Here is a tiny trained network, its code and every weight. The questions are about switching its units off for an input and a target symbol, where a switched-off unit gives its printed mean instead of its output.

import numpy as np


def w(rows, s, z=0):
    codes = np.array(rows[::2]) - 128.0
    scale = np.full(codes.shape[1], s)
    scale[-1] = z or s
    return codes * scale


def f(y):
    return np.maximum(y, 0)


def softmax(a):
    e = np.exp(a - a.max(-1, keepdims=True))
    return e / e.sum(-1, keepdims=True)


def log_softmax(a):
    a = a - a.max(-1, keepdims=True)
    return a - np.log(np.exp(a).sum(-1, keepdims=True))


def net(x, mask):
    ids = ['βγεξστφω'.index(c) for c in x.split()]
    T = len(ids)
    res = E[ids] + P[:T]
    u = 0
    for l in range(2):
        r = res
        for j in range(2):
            rows = slice(4 * j, 4 * j + 4)
            q, k, v = (r @ M[l][rows].T for M in (Q, K, V))
            z = softmax(np.where(np.tri(T) > 0, q @ k.T / 4**0.5, -1e9)) @ v
            o = O[l][rows]
            res = res + np.where(mask[u + j], z, o[:, -1]) @ o[:, :-1]
        u += 2
        y = f(res @ A[l][:, :-1].T + A[l][:, -1])
        res = res + np.where(mask[u : u + 8], y, B[l][:, -1]) @ B[l][:, :-1]
        u += 8
    return log_softmax(res[-1] @ U[:, :-1].T + U[:, -1])


Q, K, V, O, A, B = {}, {}, {}, {}, {}, {}
E = w([
[102,121,82,124],'β',
[135,123,93,131],'γ',
[116,155,96,149],'ε',
[111,92,110,98],'ξ',
[82,110,103,114],'σ',
[87,148,77,146],'τ',
[145,129,174,86],'φ',
[253,132,190,216],'ω',
],0.0042)
P = w([
[144,182,141,95],'0',
[150,51,227,203],'1',
[135,134,77,79],'2',
[83,91,198,175],'3',
[178,140,58,87],'4',
[72,90,159,204],'5',
[198,150,65,81],'6',
[30,45,124,179],'7',
[228,167,82,91],'8',
[2,33,91,177],'9',
[227,168,90,89],'10',
[55,77,146,221],'11',
],0.0046)
Q[0] = w([
[163,154,193,122],'L0H0',
[93,82,171,110],'L0H0',
[1,193,198,105],'L0H0',
[131,252,133,142],'L0H0',
[127,14,80,190],'L0H1',
[77,96,110,27],'L0H1',
[74,87,15,125],'L0H1',
[158,226,204,100],'L0H1',
],0.0097)
K[0] = w([
[162,108,129,196],'L0H0',
[143,178,144,147],'L0H0',
[134,124,248,126],'L0H0',
[118,21,180,124],'L0H0',
[35,99,208,104],'L0H1',
[169,147,197,166],'L0H1',
[74,180,201,187],'L0H1',
[208,134,38,123],'L0H1',
],0.013)
V[0] = w([
[156,193,130,104],'L0H0',
[124,152,126,87],'L0H0',
[167,101,138,251],'L0H0',
[113,132,124,89],'L0H0',
[99,89,124,94],'L0H1',
[116,155,134,79],'L0H1',
[173,91,57,104],'L0H1',
[149,162,126,128],'L0H1',
],0.018)
O[0] = w([
[192,234,140,190,140],'L0H0',
[109,180,159,120,95],'L0H0',
[249,38,27,211,255],'L0H0',
[81,150,162,93,85],'L0H0',
[15,63,162,92,92],'L0H1',
[84,176,188,35,51],'L0H1',
[193,13,87,2,82],'L0H1',
[188,183,128,101,117],'L0H1',
],0.0092,0.00081)
A[0] = w([
[83,100,123,177,234],'L0N0',
[88,186,25,13,247],'L0N1',
[132,254,140,83,78],'L0N2',
[170,108,192,238,184],'L0N3',
[126,97,125,130,207],'L0N4',
[157,115,139,149,224],'L0N5',
[222,107,179,23,27],'L0N6',
[120,90,102,125,201],'L0N7',
],0.009,0.0014)
B[0] = w([
[142,103,173,176,215],'L0N0',
[81,248,64,89,211],'L0N1',
[167,207,178,159,178],'L0N2',
[62,135,175,78,253],'L0N3',
[160,114,136,155,178],'L0N4',
[120,139,157,104,195],'L0N5',
[168,85,162,46,171],'L0N6',
[155,116,127,175,187],'L0N7',
],0.015,0.0037)
Q[1] = w([
[117,38,51,110],'L1H0',
[220,145,49,71],'L1H0',
[179,201,88,66],'L1H0',
[236,183,146,137],'L1H0',
[136,207,95,27],'L1H1',
[61,86,174,108],'L1H1',
[150,95,96,150],'L1H1',
[185,76,2,76],'L1H1',
],0.0098)
K[1] = w([
[168,165,31,28],'L1H0',
[111,33,23,112],'L1H0',
[120,69,65,216],'L1H0',
[62,1,156,122],'L1H0',
[129,59,27,38],'L1H1',
[52,182,120,126],'L1H1',
[147,111,156,179],'L1H1',
[152,2,90,184],'L1H1',
],0.0091)
V[1] = w([
[161,80,235,29],'L1H0',
[191,140,90,55],'L1H0',
[206,97,213,231],'L1H0',
[49,130,122,115],'L1H0',
[117,146,143,147],'L1H1',
[64,147,108,211],'L1H1',
[250,177,29,132],'L1H1',
[133,133,11,167],'L1H1',
],0.014)
O[1] = w([
[104,130,102,43,132],'L1H0',
[71,113,138,110,123],'L1H0',
[112,191,55,135,134],'L1H0',
[169,107,155,128,127],'L1H0',
[136,114,115,151,197],'L1H1',
[159,132,133,192,126],'L1H1',
[6,131,124,163,213],'L1H1',
[81,161,171,175,5],'L1H1',
],0.023,0.012)
A[1] = w([
[198,57,153,115,58],'L1N0',
[97,64,91,137,200],'L1N1',
[195,151,152,94,19],'L1N2',
[106,108,109,197,44],'L1N3',
[144,122,130,182,252],'L1N4',
[157,10,97,93,44],'L1N5',
[170,169,191,189,156],'L1N6',
[213,62,118,79,201],'L1N7',
],0.013,0.0037)
B[1] = w([
[97,193,93,87,184],'L1N0',
[115,92,88,59,235],'L1N1',
[55,123,147,191,163],'L1N2',
[152,181,180,91,203],'L1N3',
[153,125,193,177,173],'L1N4',
[119,173,125,254,252],'L1N5',
[141,66,43,160,162],'L1N6',
[183,78,156,41,229],'L1N7',
],0.022,0.024)
U = w([
[135,23,194,161,110],'β',
[46,72,145,113,133],'γ',
[77,157,155,212,6],'ε',
[119,165,196,115,175],'ξ',
[121,52,60,179,88],'σ',
[203,128,118,209,98],'τ',
[107,252,60,89,144],'φ',
[209,50,122,41,226],'ω',
],0.0038,0.0018)

Each question gives the input, a string of symbols that net reads in full, and the target symbol t.
The units are the heads (4 rows each of Q, K, V and O) and the neurons (one row each of A and B). Each row of codes is followed by its name. A weight is (code - 128) times the scale printed after its matrix; where a second scale follows, it is the last column's (O, A, B and U).
mask holds one flag per unit, layer by layer, with each layer's heads first. A switched-off unit (its flag False) gives its mean, the last column of its rows in O or B, instead of its output. The means were averaged over made-up inputs and are rounded, as every weight is.
A unit's drop is (log p(t) with every unit on - log p(t) with that unit switched off) / (log p(t) with every unit on - log p(t) with every unit switched off).
The circuit of an input: a set's keep is (log p(t) with only the set's units on - log p(t) with every unit switched off) / (log p(t) with every unit on - log p(t) with every unit switched off). Starting from the 12 units with the biggest drops (on a tie, the unit counted first), units are removed one at a time, each time the one whose removal leaves the highest keep (on an exact tie, the one counted first), for as long as the keep stays at least 0.8.
circuit, biggest first: the units of the circuit, biggest drop first
unit that matters most: the unit with the biggest drop
top k neurons: the k neurons with the biggest drops, biggest first
k most important neurons of layer l: the k neurons of layer l with the biggest drops, biggest first
which heads matter: for each layer, one digit per head in row order, 1 if its drop is at least 0.15 and else 0, layers parted by /
input β β σ ε τ ξ, target ε: which heads matter -> 11 / 11
input τ φ ω φ σ γ ω γ, target β: 2 most important neurons of layer 0 -> [L0N3, L0N2]
input ε τ γ, target τ: 3 most important neurons of layer 0 -> [L0N6, L0N2, L0N3]
input φ τ γ τ φ φ σ β τ ε ξ, target τ: 4 most important neurons of layer 1 -> [L1N1, L1N0, L1N7, L1N3]
input ω ε ε β ε β σ φ φ φ, target ω: circuit, biggest first -> [L1N7, L1H1, L0N3, L0H1]
input β β ξ ε ε φ ε, target φ: circuit, biggest first -> [L0N1, L1H0]
input ω ω γ τ τ β σ β β φ φ γ, target ω: circuit, biggest first -> [L1N7, L1H1, L0N3]
input β ξ β φ τ, target φ: unit that matters most -> L0H0
input φ φ φ β γ φ σ φ, target σ: top 3 neurons -> [L0N2, L1N5, L0N3]
input φ β φ β φ β φ ω ε, target ω: circuit, biggest first -> [L0H0, L1H1]
input ω τ ξ, target ω: top 2 neurons -> [L0N3, L0N1]
input γ τ ξ τ φ, target φ: top 2 neurons -> [L0N1, L1N7]
input φ σ φ φ γ γ φ σ ε σ, target σ: top 2 neurons -> [L0N2, L1N5]
input φ φ ε ε τ ω γ, target ω: unit that matters most -> L1N5
input σ τ ξ σ ε φ ε β σ φ, target τ: top 2 neurons -> [L1N5, L0N1]
input σ ξ φ φ γ φ ξ ε, target τ: which heads matter -> 10 / 11
input ξ β τ ω ε ξ τ γ φ ε ξ, target φ: top 2 neurons -> [L0N0, L0N1]
input τ φ φ γ ε φ φ φ ω β φ, target ω: circuit, biggest first -> [L1H1, L1N7]
input τ φ τ ω ξ β, target β: top 2 neurons -> [L0N3, L0N1]
input β ω τ σ ε γ, target ε: top 4 neurons -> [L0N1, L0N3, L1N5, L0N2]
input β τ τ φ γ ω φ σ γ, target φ: unit that matters most -> L0N0
input τ ε φ φ τ σ β τ γ γ σ φ, target β: which heads matter -> 10 / 11
input τ φ ω ε σ φ β ε γ γ, target β: 2 most important neurons of layer 0 -> [L0N2, L0N3]
input ε ω ε σ σ τ ε, target τ: top 3 neurons -> [L0N3, L0N6, L1N1]
